What each symbol does to the units:
q657: du>q417, ga>q379
q873: du>q849, ga>q30
q492: du>q715, ga>q281
q831: du>q854, ga>q385
q926: du>q281, ga>q407
q972: du>q89, ga>q354
q830: du>q853, ga>q75
q187: du>q428, ga>q286
q354: du>q978, ga>q343
q375: du>q639, ga>q640
q663: du>q43, ga>q977
q824: du>q853, ga>q630
q343: du>q523, ga>q405
q547: du>q588, ga>q428
q15: du>q90, ga>q89
q101: du>q977, ga>q356
q945: du>q601, ga>q830
q89: du>q286, ga>q90
q819: du>q724, ga>q30
q281: du>q547, ga>q600
q90: du>q806, ga>q831
q407: du>q600, ga>q854
q812: du>q831, ga>q411
q806: du>q89, ga>q428
q405: du>q261, ga>q330
q977: du>q786, ga>q890
q844: du>q636, ga>q90
q270: du>q640, ga>q330
q786: du>q663, ga>q101
q853: du>q632, ga>q945
q724: du>q873, ga>q636
q854: du>q754, ga>q547
q379: du>q500, ga>q849
q298: du>q375, ga>q270
q500: du>q616, ga>q660
q640: du>q298, ga>q43
q630: du>q945, ga>q527
q890: du>q734, ga>q417
q356: du>q734, ga>q873
q428: du>q492, ga>q15
q639: du>q948, ga>q298
q632: du>q972, ga>q824
q715: du>q425, ga>q281
q600: du>q926, ga>q754
q636: du>q854, ga>q588
q616: du>q890, ga>q657
q588: du>q819, ga>q854
q152: du>q252, ga>q375
q385: du>q945, ga>q952
q252: du>q916, ga>q252
q466: du>q30, ga>q715
q561: du>q187, ga>q600
q330: du>q948, ga>q853
q601: du>q90, ga>q812
q417: du>q30, ga>q640
q30: du>q935, ga>q425
q75: du>q527, ga>q639
q952: du>q281, ga>q978
q286: du>q15, ga>q343
q425: du>q486, ga>q492
q948: du>q405, ga>q632
q935: du>q819, ga>q466
q754: du>q407, ga>q854
q523: du>q354, ga>q261
q849: du>q660, ga>q724
q261: du>q343, ga>q948
q43: du>q657, ga>q43
q916: du>q663, ga>q152
q660: du>q379, ga>q873
q411: du>q385, ga>q187
q486: du>q356, ga>q926
q978: du>q261, ga>q523
q527: du>q830, ga>q916
q734: du>q425, ga>q281

The rows follow the links: the fewer symbols apart two units are, the more alike their rows tend to be.

Here are some units, each with a row of numbers. One shown again gets a slightly different row.
q89 63,56,-25,39,42,17,9,47,-33,2,-2,21,-52,3,-65,-74,-26,-48,-23,-40,26,36,28,-94,7,3,-5,33,34,29,34,-41,38,36,5,19,-30,-35,-57,8,-59,28,-30
q630 -4,-25,-66,44,-81,13,-29,-46,-70,35,49,3,-48,-15,48,40,-32,-5,5,-19,2,-27,-21,36,14,54,67,-32,-23,-50,-2,22,11,-47,1,-58,-40,42,-24,-15,53,-47,-23
q252 50,1,18,90,-47,-14,-42,31,-14,-23,-48,30,-21,-48,-27,-35,-45,-2,-30,3,-46,21,-99,20,44,33,28,-37,61,39,32,57,-31,-4,24,-51,24,-30,-11,-8,-33,-22,10
q600 -57,18,9,-68,106,3,3,51,52,-27,4,22,19,-28,-69,33,66,-2,-50,32,41,-2,14,85,-6,-37,-27,36,-58,-34,-5,8,15,-4,4,-11,-10,-3,36,-61,-7,14,-18
q632 -24,-24,-78,41,-74,5,-3,-31,-60,50,34,-14,-6,5,46,68,-51,-2,35,5,3,-80,-5,-39,-25,41,36,-10,-28,-32,16,-43,-13,-40,-18,-49,-5,50,-29,-8,69,-42,-22
q375 9,30,-20,22,2,-48,10,-12,27,-40,-50,56,42,-27,-74,-2,5,46,57,33,2,-31,-50,55,20,71,17,-46,-6,31,46,-35,-27,-34,-7,-66,69,-51,39,7,43,-15,-9
q978 -2,-9,-14,48,-17,-3,10,39,-14,33,-27,-57,39,11,18,36,-67,-26,11,20,-22,-81,-4,-124,-28,-17,-63,41,11,56,26,-52,-53,19,-22,-7,41,29,-23,2,-12,5,1
q330 -42,1,-63,10,-33,-20,25,-26,-9,13,-12,7,50,3,-4,66,-28,26,73,34,16,-101,-2,-18,-31,53,4,-12,-48,-1,27,-78,-33,-45,-28,-57,46,20,17,8,86,-23,-14
q428 35,60,-6,5,81,28,-7,70,-7,-12,5,28,-48,-19,-77,-67,11,-39,-59,-37,33,45,26,-47,6,-31,-16,41,17,14,14,-12,38,39,11,27,-42,-22,-43,-23,-73,30,-18
q786 -23,-50,-1,-55,-10,8,-16,-64,-3,65,29,-88,-6,-3,13,-72,-10,-33,26,2,-38,9,20,17,53,7,33,-34,34,13,-12,56,38,30,0,32,15,-19,55,36,-60,85,-44
q356 -40,-77,44,-75,-12,9,-10,-43,28,34,32,-86,15,13,88,1,16,-10,-20,-5,-44,20,18,29,10,-60,-11,2,17,-14,-57,79,8,26,-5,55,-9,15,37,11,-38,47,4
q890 -27,-47,24,-92,5,-4,26,-80,17,36,27,-74,18,33,45,-41,28,0,50,-7,-27,19,53,24,22,-10,-3,-30,13,9,-37,42,37,22,-7,66,22,-19,58,61,-22,66,-21
q486 -74,-59,52,-68,25,8,-15,-6,44,21,24,-70,15,-4,48,48,41,-8,-48,19,-27,2,4,68,5,-69,-33,22,-25,-24,-55,74,-7,15,9,17,-9,35,43,-30,-20,19,6
q30 -10,-32,87,2,-41,-3,-16,0,22,-38,-13,-16,18,18,95,65,14,32,-44,-5,-26,27,-24,29,-33,-65,-53,9,-4,-8,-63,56,-38,-5,9,36,-8,47,-6,-18,20,-45,76
q425 -52,-56,66,-43,0,4,-28,12,33,-1,8,-55,15,-1,84,53,23,-4,-63,15,-37,8,-22,49,-8,-85,-46,27,-17,-13,-59,71,-21,13,7,16,-10,47,18,-43,-16,-2,31

Each walk starts at a row. The symbols on each line, taken left to right, move it on to the next unit.
Each answer is a row, close to the row of the unit it stands for.
---
-13,-9,-12,47,-36,-8,17,17,-8,30,-39,-43,55,11,15,38,-76,-2,35,28,-17,-94,3,-114,-33,2,-51,32,3,48,31,-73,-43,9,-20,-13,41,35,-29,8,10,-6,12
du du du ga ga du ga
-37,-9,-53,32,-33,-20,20,-11,2,15,-20,-6,51,4,7,69,-46,14,62,39,-2,-110,-7,-51,-35,41,-12,3,-33,16,36,-83,-43,-26,-30,-48,48,26,1,8,64,-28,-9
ga du ga ga ga
-24,-10,-30,36,-27,-13,24,11,-7,20,-31,-30,45,11,11,61,-69,-2,58,32,-7,-106,2,-83,-28,17,-43,20,-18,45,33,-87,-44,-2,-30,-26,50,42,-6,11,42,-15,4
---
-16,33,28,-29,95,8,2,78,54,-50,-5,41,-9,-17,-70,19,70,0,-82,-4,34,46,12,53,-16,-55,-30,53,-31,-24,-10,10,14,14,11,-2,-32,-7,-9,-60,-25,-7,17
du du ga ga ga
-39,-38,60,-28,40,23,-23,45,42,-2,9,-46,-5,-15,34,37,29,-19,-91,12,-32,25,-9,44,-8,-85,-55,52,-15,-15,-41,77,-16,22,13,14,-25,44,-1,-59,-39,3,23
ga du du ga ga ga ga
56,57,-24,27,51,24,7,53,-30,-1,-5,26,-48,-5,-69,-82,-20,-44,-24,-29,30,40,33,-84,8,-5,6,32,34,20,30,-31,42,44,11,24,-35,-34,-48,3,-60,30,-26
---
2,36,54,-9,60,6,2,61,35,-72,-20,63,4,-11,-19,38,61,28,-79,-5,33,59,-8,56,-31,-59,-43,46,-37,-25,-29,12,-3,-2,10,7,-32,5,-19,-56,10,-48,49
du ga ga du ga
-73,-14,21,-79,79,13,-3,34,62,-11,9,-12,38,-21,-34,38,70,7,-57,28,18,3,17,94,-1,-45,-32,36,-52,-38,-21,29,6,1,4,-3,-9,12,42,-55,-9,9,-3
du du du ga du ga
-24,43,15,-37,97,2,2,59,47,-47,-4,59,0,-18,-79,16,73,15,-61,6,47,27,15,75,-17,-27,-20,42,-50,-33,-3,-8,19,-4,3,-5,-26,-14,10,-58,3,-20,-1
---
53,51,-28,37,44,12,13,55,-22,10,-6,5,-33,1,-72,-68,-36,-53,-15,-21,26,7,36,-113,5,-6,-11,35,42,41,36,-51,18,44,3,14,-20,-24,-49,-1,-65,28,-26
ga du du ga
8,8,-23,46,-6,-11,18,37,-1,28,-29,-39,32,16,9,22,-72,-21,21,17,-22,-82,7,-135,-31,-5,-50,48,18,57,33,-69,-47,17,-27,-8,39,20,-36,13,-13,8,5
du ga du ga ga ga ga
-8,-21,-70,27,-61,21,-29,-31,-67,48,60,0,-58,-5,34,28,-15,-12,6,-27,20,-11,-4,24,4,54,83,-33,-23,-67,6,7,29,-41,2,-51,-51,32,-25,-11,43,-39,-50
---
-10,-16,-57,44,-74,0,-33,-39,-41,12,14,30,-26,-30,14,40,-24,19,29,10,2,-42,-54,60,16,73,70,-52,-23,-39,21,9,-8,-66,-1,-80,1,18,3,-12,66,-53,-19
du du ga ga ga ga du
-15,28,-19,-27,10,-39,48,-36,35,-31,-38,40,57,-6,-70,-10,23,46,86,32,22,-30,-1,56,15,60,15,-42,-13,23,31,-57,-5,-25,-12,-23,78,-47,65,30,46,20,-11
ga du ga du ga ga
27,-19,80,-6,-46,0,9,-17,8,-36,-2,-3,16,46,103,34,21,37,-16,-26,-23,65,2,0,-47,-65,-40,-1,8,-4,-61,35,-28,12,10,68,-22,21,-11,27,20,-31,86
---
-8,-10,-8,-69,24,-27,35,-66,23,6,-6,-16,41,9,-43,-63,25,18,85,16,1,5,31,33,31,38,24,-47,14,29,5,-22,30,2,-5,24,58,-59,75,69,-4,62,-32
du ga du ga ga ga du du
14,-6,83,21,-25,-7,-13,33,23,-50,-21,19,9,18,72,68,29,36,-53,-14,-16,35,-30,21,-39,-71,-46,17,-6,-5,-57,37,-42,1,10,26,-21,30,-21,-22,24,-56,80
du ga du du
-42,29,8,-56,96,-2,8,49,55,-38,-1,44,16,-27,-85,24,79,9,-49,22,46,14,14,81,-7,-31,-25,38,-56,-37,-10,-6,6,-3,-2,-12,-9,-10,21,-53,9,1,-14
---
-20,43,-10,-49,115,14,12,56,34,-12,3,26,-6,-29,-109,-28,49,-26,-49,2,53,20,45,31,12,-18,-12,47,-28,-26,14,-9,44,15,8,0,-22,-22,4,-43,-34,23,-42
du du du ga
-72,-27,45,-59,70,9,-15,38,65,-2,6,-31,14,-28,10,48,52,-10,-74,41,1,-2,5,64,-8,-71,-47,48,-43,-34,-37,51,4,1,-3,2,-15,41,22,-62,-19,15,5
du ga du ga du ga ga du
55,66,-25,28,49,20,8,46,-24,-7,12,33,-59,3,-74,-79,3,-34,-30,-42,40,55,33,-60,10,4,21,28,19,3,30,-31,43,31,9,18,-51,-30,-56,-9,-49,19,-26
---
23,58,48,-4,58,-4,-2,60,28,-74,-14,65,-8,8,-37,19,71,24,-67,-26,35,70,4,30,-30,-46,-30,36,-22,-22,-13,-1,-7,12,19,31,-34,-18,-39,-33,7,-46,51
ga du ga du du ga du
-3,-35,75,20,-46,-4,-19,21,20,-35,-18,-1,12,15,92,74,12,30,-57,-2,-32,27,-39,26,-32,-71,-55,12,-8,-4,-52,59,-51,-3,7,19,-23,38,-17,-28,23,-58,81
du ga ga ga du
-47,-50,63,-19,4,9,-37,22,43,-1,6,-38,19,-9,66,72,30,-3,-82,16,-35,12,-26,37,-18,-83,-51,48,-21,-19,-52,71,-33,1,0,14,-15,50,4,-47,-13,-21,50
---
-25,-28,-70,25,-73,11,-14,-44,-55,40,41,-3,-22,-1,46,50,-31,6,29,4,10,-59,-9,6,-13,61,59,-26,-35,-56,12,-11,1,-45,-18,-54,-23,53,-22,-3,74,-48,-30
du du du ga ga ga
10,35,-71,6,26,41,-14,8,-62,36,55,21,-74,-12,-35,-31,-17,-43,-26,-32,60,19,37,-12,12,23,57,13,-11,-54,17,-15,68,-1,4,-17,-86,11,-43,-20,-10,-1,-59
du ga ga ga ga
-20,30,-31,-9,15,-31,31,-18,32,-27,-42,52,55,-11,-69,9,25,47,68,39,27,-51,-14,65,3,67,11,-40,-26,19,42,-58,-14,-37,-11,-48,67,-36,50,12,53,-11,-1
